[128 = 0]

vom_lidu: 141 104 133 117 145 123 138 131 111 128 143 147  65 118 123 133 121 100  91 147 117 111 127 155 126 102 112 107 121 121 142 114
dif_zez: 109 110 141 126 139 133 140 140 149 166 119 133 132 139 126 120 130  94 128 123 114 138 127 140 121 109 134 153 135 163 136 124
lut_zilu: 133  98 140 145 115 143 125 134 124  99 114 139 115 125 117 114 129 104 111 140 121 113 162 112 112 109 125 134 109 149 116 133
vom_lidu: 155 126 138 113 128 122 165 104 124 120 149 142  94  84 143 151  99 136  73 116 117 119 120 135 135  98 135 104 129  89 145  89
dedum_mazen: 113 146 145 120 131 119 149 121 140 146 141 125 142 129 152 133 122 139 136 104 124 143  99 134 142 123 130 126 151 128 136 116
tor_kero: 126 130 141 140 110 134 125 114 134 101 120 123 170 118 146 129 125 153 129 121 129 145 142  96 136 127 143 136 126 115 120 114
lut_zilu: 156 119 107 114 133 151 123 123  99  97 119 127 111 124 114 142 125 138 130 119 132 131 156 133 114 130 127 116 117  98 120 153
dif_zez: 136 138 121 120 131 117 134 129 139 133 133 126 111 140 114 125 124 118 131 119 132 113 108 136 122 127 119 133 117 130 118 141
dedum_mazen: 135 116 112 148 147 133 111 126  79 151  80 115 212 124 118  96 125 133 123 129 111 147 195 109 146 143 151 154 135 134 126 108
dedum_mazen: 122 141 111 110 126 139 139 134 133 136 141 129  96 122 128 145 135 138 154 106 143 123 111 150 116 143 115 104 146 134 137 161
dif_zez: 133 118 124 140 116 116  95 138 142 113 155 140  73 122 115 142 138 114  94 205 134 101 110 129 122 132 127 115 103 111 141 108
dedum_mazen: 136 118 118 116 139 121 122 123 138 124 124 127 124 135 122 132 130 125 128 128 134 136 126 130 129 121 122 140 108 115 120 130
tor_kero: 117 117 133 131 132 113 125 123 138 130 128 132 140 119 143 124 134 132 122 135 132 138 128 120 145 123 122 130 125 130 132 106
petol_fol: 118 147  96 145 110 115 127 132 144 171 123 125 151  86 119 123 133 144 123 135 144 102 133 116 132 166 139 124 144 153 147 115
dif_zez: 101 121 115 138 125 131 123 135 131 166 124 133 149  92 143 131 143 141 128 142 134 138 146 127 140 150 138 117 157 150 161 107
tor_kero: 134 140 133 129 126 118 153 116 128 140 122 125 152 114 133 119 111 134 117  97 121 123 128 121 136 121 134 133 135 131 125 114
vom_lidu: 108 107 158 138 109 164 135 142 132 116 139 144  98 118 143 141 134 112 119 144 115 131 139 131 108 111 139 113 147 150 148 129
lut_zilu: 159 107 120 116 139 128 139 123 135 135 122 136 100 122 101 132 109  96  87 134 115 115 136 137 113  99 137 148  98 114 125 118
vom_lidu: 152 151 109 122 149  98 136 110 110 141 106 109 179 142 114 103 111 140 136  89 128 127 130 122 148 137 123 151 116 113 101 128
tor_kero: 125 139 162 158 101 141 127 141 129 109 129 127 127 153 117 109 121 104 123 142 110 102 124 111 108 121 140 139 127 155 113 137
petol_fol: 121 121 136 132 119 154 129 130 141 140 119 127 155 119 133 140 126 128 124 132 117 150 144 118 118 123 162 146 139 129 141 118
lut_zilu: 115 124 127 134 129 111 109 125 108  91 138 131 118 127 150 121 149 154 149 136 150 129 129 123 151 144  90  93 128 125 122 133
lut_zilu: 149 104 118 112 124 148 122 114 130  76 125 134 110 116 131 153 130 144 126 123 140 146 149 118 118 114 125 122 101  90 118 140
lut_zilu: 120 125 155 133 102 130 142 113 156  84 135 133 136 117 156 134 126 147 130 107 137 137 120 100 130 110 123 125 120 125 114 123
petol_fol: 133 103 120 114 145 108 119 128 135 106 131 137  87 145 121 123 139 110 132 133 142 123 120 139 130 112  89 126  94 127 111 142
dif_zez: 128 136 161 133 112 120 148 113 121  75 144 133 116 125 157 123 120 147 128 101 131 120 116 114 139 112 104 101 128 122 111 127
vom_lidu: 103 129 152 148 120 109 120 135 145 114 120 124 151 161 134  94 141 116 156 121 134 122 116 108 136 126 104 145 118 169 100 140
dif_zez:  92 132 181 155 139 133 132 145  99 159 117 122 181 166 147  90 126 104 139 129  90 147 134 129 144 118 143 145 168 172 133 109
petol_fol: 129 104 136 154 104 132 102 122 137 103 131 140 137  90 139 140 131 138  83 188 126 130 154  94 134 124 153 127 113 108 145  78
dedum_mazen: 123 126 145 150 104 121 114 129 150  95 128 128 134 139 128 115 133 124 128 144 134 114 123  99 124 125 123 140 105 140 107 128
dif_zez: 111 136 129 141 130 103 119 132 131 153 135 128 138 123 136 116 135 130 124 150 131 120 114 127 147 142 123 123 138 142 139 105
dedum_mazen: 123 141 139 140 106 136 141 124 134 125 129 127 145 110 138 129 121 141 124 116 125 122 130 112 126 132 142 124 143 136 132 121
dif_zez: 135 138 111 140 119 151  99 145 105 132 133 125 111 128 106 140 135 128 124 175 124 114 139 135 110 157 149 115 138 119 144 138
vom_lidu: 155 128  77 109 136 114 111 122 138 126 127 125 103 119 100 143 133 138 128 137 154 115 125 135 122 147 116 128  96  99 121 145
lut_zilu: 123 113 109 120 133 164  97 146 122 133 125 128 113 138 115 152 147 123 144 164 129 149 145 143 107 143 145 129 133 119 145 150
dedum_mazen: 138 137 122  87 142 129 153 121 132 121 158 134  65 131 137 159 124 135 140  97 138 132  89 166 122 117 104  98 134 101 133 153
dedum_mazen: 126 120 117 152 114 147 105 152 105 125 124 134 102 123 104 119 141 111 124 168 127  96 155 129 107 149 129 112 132 156 136 145
lut_zilu: 126 107 128 115 124 153 124 131 176 146 126 132 126 126 121 159 128 110 115 148 121 155 125 128 105 108 165 164 114 116 142 119
petol_fol: 126 109 124 134 120 136  99 126 146  99 114 125 151 136 128 132 142 135 138 148 139 149 146 103 125 128 134 150 102 117 115 130
tor_kero: 113 110 134 141 129 122 114 134 133 133 123 134 136 125 133 119 139 119 121 153 128 131 139 120 136 126 126 133 125 144 134 111
dif_zez: 116 121 105 133 116 150 118 139 127 147 129 135 119  90 129 147 142 140 126 150 137 127 150 131 119 153 142 108 150 137 160 127
tor_kero: 117  74 106 105 158 117 112 133 148 145 130 147  86 114 130 144 151 107 115 161 142 148 135 151 135 111 105 128 106 126 149 113
tor_kero: 131 112 135  92 152 110 138 113 143  95 142 133  93 153 146 139 133 129 147  98 143 152  97 145 139  98  86 123 102 103 107 144
lut_zilu: 137 116 107 103 146 120 120 120 150 144 133 129 118 123 125 153 130 130 119 142 135 150 116 140 131 122 135 141 110  94 138 115
petol_fol: 129  82 107 110 146 107 112 127 146 115 140 150  65 110 129 143 147 114 108 163 150 127 127 143 135 112  92 112  93 117 137 117
tor_kero: 125 146 131 142 112 128 124 122 128 126 130 122 156 115 137 130 125 150 125 134 128 129 129 110 135 143 145 126 139 120 133 113
petol_fol: 123 104 141 138 118 146 118 133 151 119 112 130 146 137 123 127 131 109 122 143 120 142 147 109 114 110 147 161 110 138 121 124
tor_kero: 129  96  92 117 153 140 118 136 110 156 103 132 131 113 113 128 141 118 131 131 132 142 172 143 126 136 125 132 128 138 142 135
vom_lidu: 142 127 119  96 132 158 141 128 153 137 137 128  97 134 116 167 120 119 131 116 124 146 111 151  99 113 149 140 125 103 136 149
vom_lidu:  92 131 144 146 114 114 103 134 141 132 160 137 121 109 163 141 149 148 121 185 137 134 104 123 151 147 129  99 150 126 161  89
petol_fol: 130 109 121 137 129 103 110 134 136 113 130 137  95 133 114 112 140 107 116 158 141 101 125 125 130 125  98 126  96 142 116 127
tor_kero: 153 143  84  76 155 112 155 112 138 163 153 131  78  98 125 170 116 146 118 101 144 130  92 172 132 132 119 104 132  81 152 128
petol_fol: 126 126 138 112 144 142 128 132 107 127 144 131 102 141 139 145 130 128 134 134 119 147 118 155 129 122 127 109 145 109 143 132
petol_fol: 109 143 123 141 127 135 123 157 130 173 121 121 129 154 103 108 137  98 152 134 121 108 120 143 110 148 132 141 147 179 131 156
vom_lidu: 139 136 111 124 126 155 130 124 108 141 120 123 149 104 126 147 120 149 123 124 121 142 154 129 122 144 160 122 150 107 147 125
lut_zilu: 145 147 107 115 153  93 140 114 112 153 127 120 140 123 123 117 115 139 121 106 131 120 116 140 152 136 115 125 127 111 124 115
vom_lidu: 145 131 134 131 123 121 152 112 120 113 120 128 141 112 130 117 109 134 111  96 123 117 140 114 133 114 126 128 122 124 115 119
dedum_mazen: 130 114 131 127 147 110 110 126 125 120 119 125 140 155 124 114 133 117 130 141 127 140 129 125 141 118 116 148 104 121 111 122
dedum_mazen: 121 137 142 141 112 121 121 126 134  90 125 122 143 148 135 112 135 139 153 115 140 123 122 105 130 132 111 130 116 139 100 147
dif_zez: 132 136 136 132 118 143 128 135 117 115 136 129 107 136 121 131 126 123 130 133 123 115 125 133 114 130 130 117 134 130 127 144
122 131 150 165  94 142 127 137 126 127 130 135 135 104 127 120 121 121  96 161 112 101 145 105 118 131 155 123 142 150 142 103 -> dedum_mazen
134 127 104  94 145 127 137 110 129 123 133 127 126 111 147 156 132 163 145  96 147 160 124 141 141 131 117 112 132  91 135 134 -> petol_fol
 99 117 151 130 143 114 112 146 133 145 151 137  96 156 140 125 145 102 130 170 121 133  97 151 138 120 113 121 136 144 144 115 -> vom_lidu
157 118 126 123 118 132 134 109 135  89 123 131 124 114 123 138 114 136 106 118 131 126 142 109 121 109 132 135  97  97 111 124 -> dedum_mazen
145 145 105 122 129 148 120 146 120 146 127 120 103 150  88 134 125 109 138 137 123 108 123 149  96 145 141 135 128 130 127 165 -> dif_zez
143 125 117 132 127 161 128 139 103 134 108 124 133 133 101 124 121 113 128 124 114 122 162 132 103 132 148 138 133 136 126 151 -> lut_zilu
129 123 132 117 135 135 136 125 120 134 141 135 110 112 141 146 124 133 113 133 122 138 126 142 132 121 133 111 142 111 149 113 -> petol_fol
117 132 113 138 141 134 115 138  94 150 104 118 169 136 123 106 138 134 155 120 127 137 158 129 137 154 128 130 149 151 129 141 -> dedum_mazen
120  92 124 120 132 139 127 135 168 138 108 134 128 136 115 128 137  97 132 125 130 142 141 124 110 105 131 166 103 152 120 139 -> petol_fol
102 131 144 125 126 132 117 141 160 137 141 125 124 159 136 137 143 118 154 142 130 146  95 135 122 127 130 141 132 139 130 139 -> vom_lidu
135 139 118 175  87 110  77 115 140  71 105 112 201 123 122 105 140 167 133 162 153 116 156  53 140 163 138 151  88 117  92 116 -> petol_fol
124 134 122 118 143 123 122 134  94 142 164 139  74 109 143 150 134 139 113 163 127 123 111 165 142 143 117  73 158 105 168 110 -> petol_fol
115 131 132 114 168 122 128 142  85 168 139 128 110 152 134 122 133 113 138 136 112 140 116 174 145 132 115 108 161 132 150 126 -> dedum_mazen
133 120 143 155 123 124 136 139 101 123 115 135 118 131 110  90 120  96 108 131 113  87 152 122 122 119 116 125 125 169 115 130 -> lut_zilu
 78 108 152 136 107 138 102 138 189 122 143 135 137 130 163 151 160 135 149 167 142 167 107 110 129 125 137 140 131 141 145 114 -> lut_zilu
124 100 126 141 130 139 128 134 123 143 101 133 150 115 119 111 129 108 114 131 118 129 170 118 124 119 138 147 125 156 131 118 -> tor_kero
151 111 128 122 136 128 128 119 120 116 127 134 113 121 120 135 116 118  94 143 118 127 140 129 127 108 135 133 108 101 128 109 -> dedum_mazen
104 111 144 141 130  97 129 131 174 164 127 135 144 126 134 111 132 100 105 150 123 127 111 117 142 110 129 160 115 160 134  87 -> lut_zilu
137 147 141 118 143 124 118 124  82  92 149 122 109 160 142 132 128 148 147 129 126 136 109 145 142 134 108  95 137  91 120 142 -> petol_fol
142 157 117 136 140  90 102 124 112 133 132 112 147 155 114 110 125 136 128 154 130 114 105 125 149 151 123 135 114 105 114 116 -> dif_zez
150  96 111 114 153 115 126 136 111 123 133 145  52 131 101 123 129  89 101 149 129  98 134 158 119 108  94 113  98 129 126 137 -> vom_lidu
133 146 153 144 116 117 152 126 111 115 136 131 116 129 130 104 112 120 116 108 118  92 118 124 130 120 114 112 136 148 115 128 -> lut_zilu
114 113 138 129 149 133 126 138 131 167 108 124 163 151 123 114 129 100 130 131 108 152 139 134 130 115 145 165 134 149 132 117 -> dif_zez
131 118 102 127 139 138 125 138 111 160 113 129 129 115 109 125 131 117 124 134 125 123 156 141 121 140 135 129 137 142 142 133 -> tor_kero
128 120  94 128 113 118  97 130 150 114 150 139  82  93 126 156 150 148 117 180 161 113 120 126 127 154 117  99 111 108 147 121 -> vom_lidu
121 133 151 132 130 144 151 142 116 163 138 134 109 128 126 128 114 100 108 131  98 118 121 151 117 115 147 122 160 148 151 118 -> petol_fol
120 109 117 120 119 129 137 124 155 128 134 142 105  91 139 145 135 134 118 126 144 128 131 126 126 123 120 116 125 134 142 121 -> dif_zez
127 143 110 128 128 111 128 124 129 140 131 124 135 115 129 126 131 145 134 122 141 119 120 128 139 148 120 118 134 128 131 126 -> dif_zez
112 108 137 124 137 122 141 124 148 145 119 133 146 120 143 123 130 120 125 113 126 148 133 125 138 109 126 144 129 145 132 111 -> dif_zez
125 132 133 126 131 126 135 125 129 138 129 127 138 125 135 129 124 131 126 122 124 134 124 130 134 126 133 130 136 126 133 119 -> dedum_mazen

sivi_teko: 136 138 107 124 112 139 129 130 129 123 135 129 136 143 133 124 124 126 136 147 131 135 128 123 147 120 116 119 123 124 111 107
sivi_teko: 103 132 137 125 142 135 121 143 128 113 136 131 125 134 128 124 120 125 107 112 124 119 117 125 115 126 123 155 148 136 140 135
vavi_tos: 145 117 134 131 122 144 120 123 107 116 132 119 119 132 143 123 128 117 147 110 129 127 117 118 123 123 144 144 110 132 112 127
nol_fitem: 144 119 134 138  98 118 132 110 173 148 116 155 143 134 122 129 123 121 118 124 158 158 148 128 130 139 128 128 157 115 123 136
zul_numut: 104 142 124 107 165  77 151 175 102 116 122 120 137  75  74 135 126 125 120 146 108 110 130 115 134 121 114 101 135 162 175 117
vavi_tos: 117 144 123 135 127 151 121 109 136 141 135 118 131 150 146 135 134 151 123 143 119 124 138 151 134 131 122 115 116 112 109 127
vavi_tos: 143 123 126 158 111 148 112 119 136 127 121 142 122 137 141 141 127 130 155 124 144 128 130 133 131 129 145 100 119 133 110 108
vavi_tos: 103 149 133 140 130 175 110 122 121 115 144 116 127 161 154 134 125 141 122 119 121 117 129 142 127 120 129 135 121 128 103 120
sivi_teko: 148 114 113 131 114 115 134 131 145 133 110 158 119 127 130 124 130 119 146 139 149 137 122 120 138 128 132 104 133 120 139 119
nol_fitem: 124 145 120 119 123 120 139 133 126 129 133 118 148 121 109 131 125 130 122 146 123 135 145 127 144 123 114 114 129 133 122 116
zul_numut: 119 133 113 123 141 142 122 121 126 135 134 123 114 148 153 125 138 147 126 147 111 114 114 144 130 130 118 125 113 109 127 132
zul_numut: 125 159  91  99 115 108 144 145 132 126 155 109 171 126  93 122 115 129 104 179 108 142 140 121 158 123  73 131 138 133 114 101
nol_fitem: 142 111 123 119 116 123 137 131 143 126 113 158 114 139 141 112 129 109 134 121 153 141 116 112 131 123 136 134 142 113 141 135
zul_numut: 101 145 134 149 143 136 106 146 121 111 150 114 141 118 108 148 114 139 114 124 107 107 127 136 115 132 114 133 138 163 124 109
bedan_mimav: 110 133  95 115 145 152 129 159 118 101 116 162  87 162 168 112 136 125 150 146 135 104  87 119 146 103 129  99 121 115 153 108
bedan_mimav: 156  93 133 164 126 104 107 114 152 151 118 146 116 104 122 145 131 136 143 124 131 122 117 139 103 158 137 117 129 135 139 133
sivi_teko: 135 126 118 142 119 131 120 131 137 126 125 142 126 131 129 135 125 128 141 135 136 127 125 128 133 128 129 108 129 133 124 111
nol_fitem: 148 134  98 120 110  97 139 138 138 135 134 129 154 110  95 130 121 125 130 167 125 141 136 119 149 131  98 109 132 136 124 102
sivi_teko: 123 115 135 127 141 123 124 124 135 135 126 133 114 130 138 123 132 131 117 119 124 122 114 133 111 137 129 148 134 118 143 150
zul_numut: 126 119 131 157 116 137 108 119 168 136 125 158 125 144 138 137 122 133 120 120 145 131 125 138 115 142 127 130 155 125 128 128
nol_fitem: 148 115 126 152 128 116 106 116 127 141 143 110 134 107 116 144 127 141 135 135 106 118 122 140 111 151 120 132 113 143 115 122
vavi_tos:  91 148 138 124 141 145 126 153 120 101 136 130 131 138 124 127 116 121 110 110 129 119 127 121 126 113 126 142 149 145 136 122
sivi_teko: 100 127 165 175 147 136 103 124 142 133 119 136 122 114 121 160 126 147 122  95 131 108 140 152  98 144 152 111 142 151 139 135
bedan_mimav: 101 135 145 140 144 115 124 127 150 142 127 132 136 117 111 142 127 144  99 124 123 122 141 146 113 142 121 128 152 133 146 143
nol_fitem: 156 116 127 116 124 117 135 123 100 127 131 105 129 110 122 121 131 117 146 126 119 132 125 116 129 127 134 139 102 132 118 130
sivi_teko: 128 121 128 123 130 117 134 141 131 121 120 143 123 122 122 123 126 116 128 123 138 130 121 117 127 124 131 129 141 132 145 129
zul_numut: 127 122 150 129 119 111 138 127 147 133 116 142 139 116 109 128 122 115 114 107 149 147 147 120 122 131 137 138 156 131 139 143
vavi_tos: 143 126 129 127 118 141 132 114 115 130 121 121 123 134 143 126 135 126 149 125 134 133 134 127 137 121 145 116 106 119 112 127
bedan_mimav: 113 144 141 120 128 110 141 144 125 120 132 118 156 105  88 134 116 119 108 121 129 138 152 118 131 123 120 133 149 151 132 124
nol_fitem: 123 120 138 136 155 142 108 123  96 123 141 100 108 123 145 133 136 142 136 115  98  99 106 140 105 135 138 145  98 135 125 138
vavi_tos: 114 138 133 132 116 148 124 100 166 149 132 136 136 162 148 127 129 144  99 130 136 142 143 149 127 137 118 143 147  98 114 147
bedan_mimav:  99 139 144 123 138 112 140 146 141 124 121 140 140 116 103 131 121 123 102 117 137 132 144 124 125 125 125 130 162 139 152 136
sivi_teko: 140 131 129 104 128 121 144 112 107 140 134  96 136 122 127 119 137 130 127 136 112 136 138 129 135 127 125 140 104 114 115 143
nol_fitem: 111 134 130 166 118 132 110 141 170 124 120 169 135 132 116 149 114 131 122 124 153 128 136 134 125 134 127 100 167 147 136 106
bedan_mimav: 134 111 150 129 150 126 124 106 105 143 126 102 109 115 142 129 144 140 134 111 108 114 122 142 106 140 148 143  98 119 131 159
zul_numut: 144 115 142 126 116 106 143 134 130 126 110 141 133 105 107 126 124 105 137 110 152 145 140 109 129 125 146 123 140 138 139 132
vavi_tos: 119 146 125 121 130 149 133 112 117 136 130 109 129 145 145 129 138 144 130 140 119 126 141 143 141 121 129 113 106 111 111 129
nol_fitem: 132 125 133 155 132 127 107 131 121 125 137 119 132 110 114 148 123 135 138 124 117 114 126 134 115 139 130 119 121 155 120 112
bedan_mimav: 138 115 120 120 143 138 127 132  98 118 121 125  96 133 156 118 141 125 157 127 120 110 100 123 128 119 145 122  96 120 135 129
zul_numut: 134 124 121 152 126 174  96 109 119 123 142 120 107 161 173 133 133 144 149 125 118 110 106 144 120 131 136 131  99 120  98 118
sivi_teko: 108 141 135 132 125 131 133 149 138 112 120 149 136 129 114 132 117 116 121 117 149 133 139 118 135 116 132 116 156 143 138 116
bedan_mimav: 160 106 139 124 107 143 129  89 130 145 124 121 119 147 160 113 138 122 138 110 139 147 129 129 122 134 147 156 110  97 104 155
vavi_tos: 177  87  99 172 135  83  92 152 116 125 134 135 115  69  95 154 123 129 177 150 104  95  85 122 107 157 120  97 105 179 142  85
zul_numut: 130 124 131 156 105 113 116 138 174 128 128 162 151 120  98 141 107 118 113 122 153 144 139 122 122 140 116 128 176 150 131 112
bedan_mimav: 113 139 146  96 146 137 147 130  87 116 129  97 124 127 134 114 135 121 123 110 116 125 133 120 130 110 142 149 109 123 129 149
136 107 135 137 118 131 123 114 159 139 116 157 113 144 148 121 130 123 124 113 150 138 119 130 116 137 137 143 147 108 136 147 -> nol_fitem
102 140 136 125 139 134 127 157 119 101 131 134 130 126 117 128 117 116 118 112 131 120 124 115 125 115 128 137 148 150 141 119 -> vavi_tos
142 126 127 156 103 161 109  90 155 148 127 136 126 160 161 137 133 145 138 131 141 137 138 151 129 139 136 115 119 105  94 127 -> vavi_tos
127 112 151 110 163  93 147 163  72 104 110 114 110  73  99 125 132 103 149  98 120 110 117 100 115 115 159 126 112 162 169 137 -> bedan_mimav
126 129 104 123 148 122 121 158 100 107 136 123 115 117 125 128 127 128 144 146 106 102  98 120 131 121 117 117 111 147 142 105 -> nol_fitem
122 122 158 157 126 147 107 123 127 118 131 127 128 125 127 142 119 124 129  88 136 124 133 130 106 133 150 143 136 150 117 130 -> zul_numut
122 132 118 116 141 144 129 134 107 118 127 124 109 142 151 119 136 130 140 133 120 114 111 127 134 116 132 123 109 119 131 126 -> bedan_mimav
142 131 106 117 120 145 127 117 116 129 137 116 123 148 151 119 134 134 141 149 117 127 118 131 142 123 119 126 102 111 107 120 -> zul_numut
155 124 159 139 109 125 130 105 105 134 131  92 153 100 105 140 125 120 142 102 129 145 162 124 124 132 153 133 107 147  94 131 -> nol_fitem
134 129 127 135 118 137 128 115 136 137 122 132 128 137 138 132 132 133 136 132 136 134 137 135 135 128 135 112 122 118 118 126 -> vavi_tos
111 124 159 163 138 145 103 130 128 117 131 129 123 122 126 147 120 130 126  89 131 114 129 135 101 135 148 138 139 155 127 130 -> zul_numut
142 113 114 131 119 126 127 140 137 119 115 159 112 134 138 121 127 114 147 129 148 130 110 114 133 122 135 115 134 127 139 116 -> bedan_mimav
134 122 150 113 128 122 142 121 110 127 124 111 132 116 122 120 130 115 126 105 130 139 139 118 123 124 144 150 123 128 127 148 -> bedan_mimav
142 135 149 125 125 127 133 108  90 133 141  74 151 102 108 137 130 131 135 117 107 133 157 131 127 129 140 136  94 142  96 133 -> nol_fitem
147 127 129 110 123 140 139 119  90 121 129 101 124 129 141 117 136 119 150 123 122 132 129 118 138 115 144 133  92 122 108 130 -> zul_numut
140 129 138 121 122 125 135 117 110 132 132 103 140 116 119 128 130 125 133 122 122 136 143 125 130 127 135 134 111 131 112 133 -> nol_fitem
130 113 119 145 146 130 106 147 113 112 133 134 104 120 135 134 127 129 147 125 115  99  92 126 113 132 130 126 118 148 141 114 -> nol_fitem
108 144 146 112 127 143 139 110 135 137 133 114 140 148 137 120 130 133  98 116 129 142 150 137 129 124 127 154 138 107 117 154 -> bedan_mimav
